Here is a tiny trained network, its code and every weight. The questions are about switching its units off for an input and a class, where a switched-off unit gives its printed mean instead of its output.

import numpy as np


def w(rows, s, z=0):
    codes = np.array(rows[::2]) - 128.0
    scale = np.full(codes.shape[1], s)
    scale[-1] = z or s
    return codes * scale


def f(y):
    return np.maximum(y, 0)


def log_softmax(a):
    a = a - a.max(-1, keepdims=True)
    return a - np.log(np.exp(a).sum(-1, keepdims=True))


def net(x, mask):
    res = np.array(x, float).reshape(1, 6) / 4 @ E
    y = f(res @ A[0][:, :-1].T + A[0][:, -1])
    res = res + np.where(mask, y, B[0][:, -1]) @ B[0][:, :-1]
    return log_softmax(res[-1] @ U[:, :-1].T + U[:, -1])


A, B = {}, {}
E = w([
[130,123,61,95,254,130,90,181],'x0',
[27,194,102,187,152,206,222,118],'x1',
[97,134,179,235,83,105,81,126],'x2',
[179,178,133,129,100,94,182,61],'x3',
[73,165,137,105,145,117,78,163],'x4',
[142,60,182,163,112,96,175,217],'x5',
],0.0064)
A[0] = w([
[161,67,157,195,57,108,130,97,101],'n0',
[35,253,155,179,76,153,159,124,253],'n1',
[112,33,216,176,23,94,81,195,255],'n2',
[153,104,150,36,161,92,62,185,142],'n3',
[126,140,142,122,168,97,28,164,173],'n4',
[59,117,105,128,249,137,110,185,199],'n5',
[184,156,169,147,79,90,131,100,83],'n6',
[158,127,98,67,120,156,81,70,132],'n7',
],0.014,0.0022)
B[0] = w([
[131,171,58,190,104,149,120,136,198],'n0',
[85,111,142,186,100,13,120,68,228],'n1',
[127,70,127,207,102,164,168,235,247],'n2',
[137,100,169,52,148,94,157,73,217],'n3',
[119,129,157,176,209,73,105,112,201],'n4',
[126,115,75,139,168,249,118,167,226],'n5',
[139,129,34,120,130,131,99,72,180],'n6',
[68,79,99,141,86,132,157,132,175],'n7',
],0.019,0.014)
U = w([
[131,89,116,179,82,125,187,180,172],'0',
[103,135,176,105,133,50,117,53,147],'1',
[164,225,194,103,106,141,106,166,3],'2',
[172,148,113,67,73,94,142,80,77],'3',
[115,179,88,189,132,163,62,124,92],'4',
[176,208,202,106,99,152,75,152,10],'5',
[205,100,181,107,176,128,147,159,247],'6',
[136,130,120,66,150,255,147,181,172],'7',
],0.0084,0.0029)

Each question gives the input, the list of numbers given to net, and the class t.
The units are the neurons (one row each of A and B). Each row of codes is followed by its name. A weight is (code - 128) times the scale printed after its matrix; where a second scale follows, it is the last column's (A, B and U).
mask holds one flag per neuron, in row order. A switched-off neuron (its flag False) gives its mean, the last column of its row in B, instead of its output. The means were averaged over made-up inputs and are rounded, as every weight is.
A unit's drop is (log p(t) with every unit on - log p(t) with that unit switched off) / (log p(t) with every unit on - log p(t) with every unit switched off).
The circuit of an input: a set's keep is (log p(t) with only the set's units on - log p(t) with every unit switched off) / (log p(t) with every unit on - log p(t) with every unit switched off). Starting from all 8 units, units are removed one at a time, each time the one whose removal leaves the highest keep (on an exact tie, the one counted first), for as long as the keep stays at least 0.8.
units of the circuit, in order: the units of the circuit, biggest drop first
most important unit: the unit with the biggest drop
top k neurons: the k neurons with the biggest drops, biggest first
drop when u is switched off: that unit's drop, to one decimal
input [-7,6,5,0,-3,-5], class 1: units of the circuit, in order	(n1)
input [-3,-2,7,8,0,-1], class 4: top 4 neurons	(n6 n0 n3 n7)
input [-1,-4,-5,8,7,3], class 3: top 3 neurons	(n1 n4 n2)
input [-2,2,-3,2,-8,-2], class 4: top 3 neurons	(n2 n3 n1)
input [6,-7,-5,-3,1,1], class 6: top 3 neurons	(n1 n5 n3)
input [0,-4,-5,4,0,-7], class 3: units of the circuit, in order	(n2 n1 n5)
input [5,3,2,2,-4,-3], class 4: top 2 neurons	(n2 n3)
input [5,3,5,2,-5,-1], class 4: top 2 neurons	(n2 n3)
input [6,-4,-6,4,-3,-3], class 1: top 2 neurons	(n2 n3)
input [0,-5,-2,-8,8,4], class 6: top 2 neurons	(n4 n3)
input [2,6,3,0,4,-5], class 1: top 3 neurons	(n1 n2 n0)
input [2,-4,-6,5,-6,7], class 6: units of the circuit, in order	(n1 n2)
input [-5,2,-5,-4,3,0], class 1: top 2 neurons	(n2 n5)
input [-6,4,1,6,4,1], class 1: most important unit	n1
input [-3,-5,5,5,1,-6], class 4: top 4 neurons	(n6 n3 n0 n2)
input [3,-7,-3,6,-4,-8], class 3: top 2 neurons	(n1 n2)
input [1,-4,-5,-8,-8,0], class 7: drop when n1 is switched off	1.2
input [-7,4,-5,-1,6,3], class 1: drop when n5 is switched off	0.3
input [8,6,-2,0,-1,-8], class 7: drop when n7 is switched off	0.0
input [3,-4,2,5,7,-5], class 1: most important unit	n2
